Here is a tiny trained network, its code and every weight. The questions are about switching its units off for an input and a class, where a switched-off unit gives its printed mean instead of its output.

import numpy as np


def w(rows, s, z=0):
    codes = np.array(rows[::2]) - 128.0
    scale = np.full(codes.shape[1], s)
    scale[-1] = z or s
    return codes * scale


def f(y):
    return y / 2 * (1 + np.tanh(0.7978845608 * (y + 0.044715 * y**3)))


def log_softmax(a):
    a = a - a.max(-1, keepdims=True)
    return a - np.log(np.exp(a).sum(-1, keepdims=True))


def net(x, mask):
    res = np.array(x, float).reshape(1, 3) / 4 @ E
    y = f(res @ A[0][:, :-1].T + A[0][:, -1])
    res = res + np.where(mask, y, B[0][:, -1]) @ B[0][:, :-1]
    return log_softmax(res[-1] @ U[:, :-1].T + U[:, -1])


A, B = {}, {}
E = w([
[185,127,159,201,48,126,88,66,100,10,114],'x0',
[104,155,106,198,123,166,144,152,160,149,76],'x1',
[174,139,33,73,5,162,92,127,104,147,158],'x2',
],0.014)
A[0] = w([
[150,99,161,201,112,161,100,63,115,58,129,128],'N0',
[81,162,116,143,149,148,164,102,153,135,117,181],'N1',
[137,86,117,59,123,91,66,101,92,145,133,2],'N2',
[170,157,70,121,39,146,45,113,100,105,168,20],'N3',
[89,117,114,68,167,148,167,205,146,145,141,61],'N4',
[147,73,143,99,190,52,127,147,131,126,174,132],'N5',
[67,130,119,163,158,179,145,168,120,121,118,134],'N6',
[162,79,52,16,91,152,119,158,117,150,158,84],'N7',
[76,219,101,169,162,198,169,177,177,170,68,150],'N8',
[66,78,192,115,250,68,184,153,165,133,133,124],'N9',
[195,120,175,188,67,110,97,139,116,74,65,73],'N10',
[94,98,98,82,192,121,177,169,138,220,146,33],'N11',
[135,100,179,146,183,121,125,76,98,27,110,101],'N12',
],0.011,0.0046)
B[0] = w([
[138,103,102,231,112,51,149,117,184,88,108,217],'N0',
[84,109,125,109,180,129,141,149,118,166,93,165],'N1',
[84,97,50,114,181,145,129,200,103,154,162,162],'N2',
[144,188,190,49,141,151,61,137,73,159,191,224],'N3',
[144,102,131,157,61,101,176,165,186,126,115,194],'N4',
[198,179,226,158,126,113,67,105,99,93,177,176],'N5',
[151,114,109,130,167,157,106,232,116,146,127,169],'N6',
[95,172,153,62,203,183,82,148,72,183,77,215],'N7',
[65,112,90,57,200,158,153,209,165,255,127,213],'N8',
[203,185,208,17,125,211,13,103,35,236,151,252],'N9',
[87,42,112,222,131,88,158,127,214,146,120,211],'N10',
[101,108,98,151,64,63,207,191,170,45,141,224],'N11',
[118,165,83,187,85,116,128,138,202,73,165,200],'N12',
],0.009,0.021)
U = w([
[100,110,58,156,149,123,170,162,146,136,111,254],'0',
[127,134,136,53,156,168,107,133,22,167,128,66],'1',
[136,115,127,183,104,66,132,60,102,9,130,14],'2',
],0.012,0.00099)

Each question gives the input, the list of numbers given to net, and the class t.
The units are the neurons (one row each of A and B). Each row of codes is followed by its name. A weight is (code - 128) times the scale printed after its matrix; where a second scale follows, it is the last column's (A, B and U).
mask holds one flag per neuron, in row order. A switched-off neuron (its flag False) gives its mean, the last column of its row in B, instead of its output. The means were averaged over made-up inputs and are rounded, as every weight is.
A unit's drop is (log p(t) with every unit on - log p(t) with that unit switched off) / (log p(t) with every unit on - log p(t) with every unit switched off).
The circuit of an input: a set's keep is (log p(t) with only the set's units on - log p(t) with every unit switched off) / (log p(t) with every unit on - log p(t) with every unit switched off). Starting from the 12 units with the biggest drops (on a tie, the unit counted first), units are removed one at a time, each time the one whose removal leaves the highest keep (on an exact tie, the one counted first), for as long as the keep stays at least 0.8.
circuit, biggest first: the units of the circuit, biggest drop first
k most important neurons: the k neurons with the biggest drops, biggest first
drop of u: that unit's drop, to one decimal
input [-7,1,2], class 0: circuit, biggest first	(N11)
input [-6,8,6], class 0: 2 most important neurons	(N9; N11)
input [7,8,-1], class 2: 3 most important neurons	(N0; N7; N2)
input [4,7,6], class 0: 2 most important neurons	(N9; N10)
input [-7,0,4], class 0: 2 most important neurons	(N9; N11)
input [-5,7,3], class 0: drop of N9	0.1
input [0,8,-5], class 1: drop of N9	0.1
input [-3,2,2], class 0: drop of N3	0.3
input [-3,6,-6], class 1: drop of N9	3.5
input [0,0,0], class 0: 3 most important neurons	(N9; N3; N7)
input [0,4,1], class 0: 4 most important neurons	(N9; N3; N7; N5)
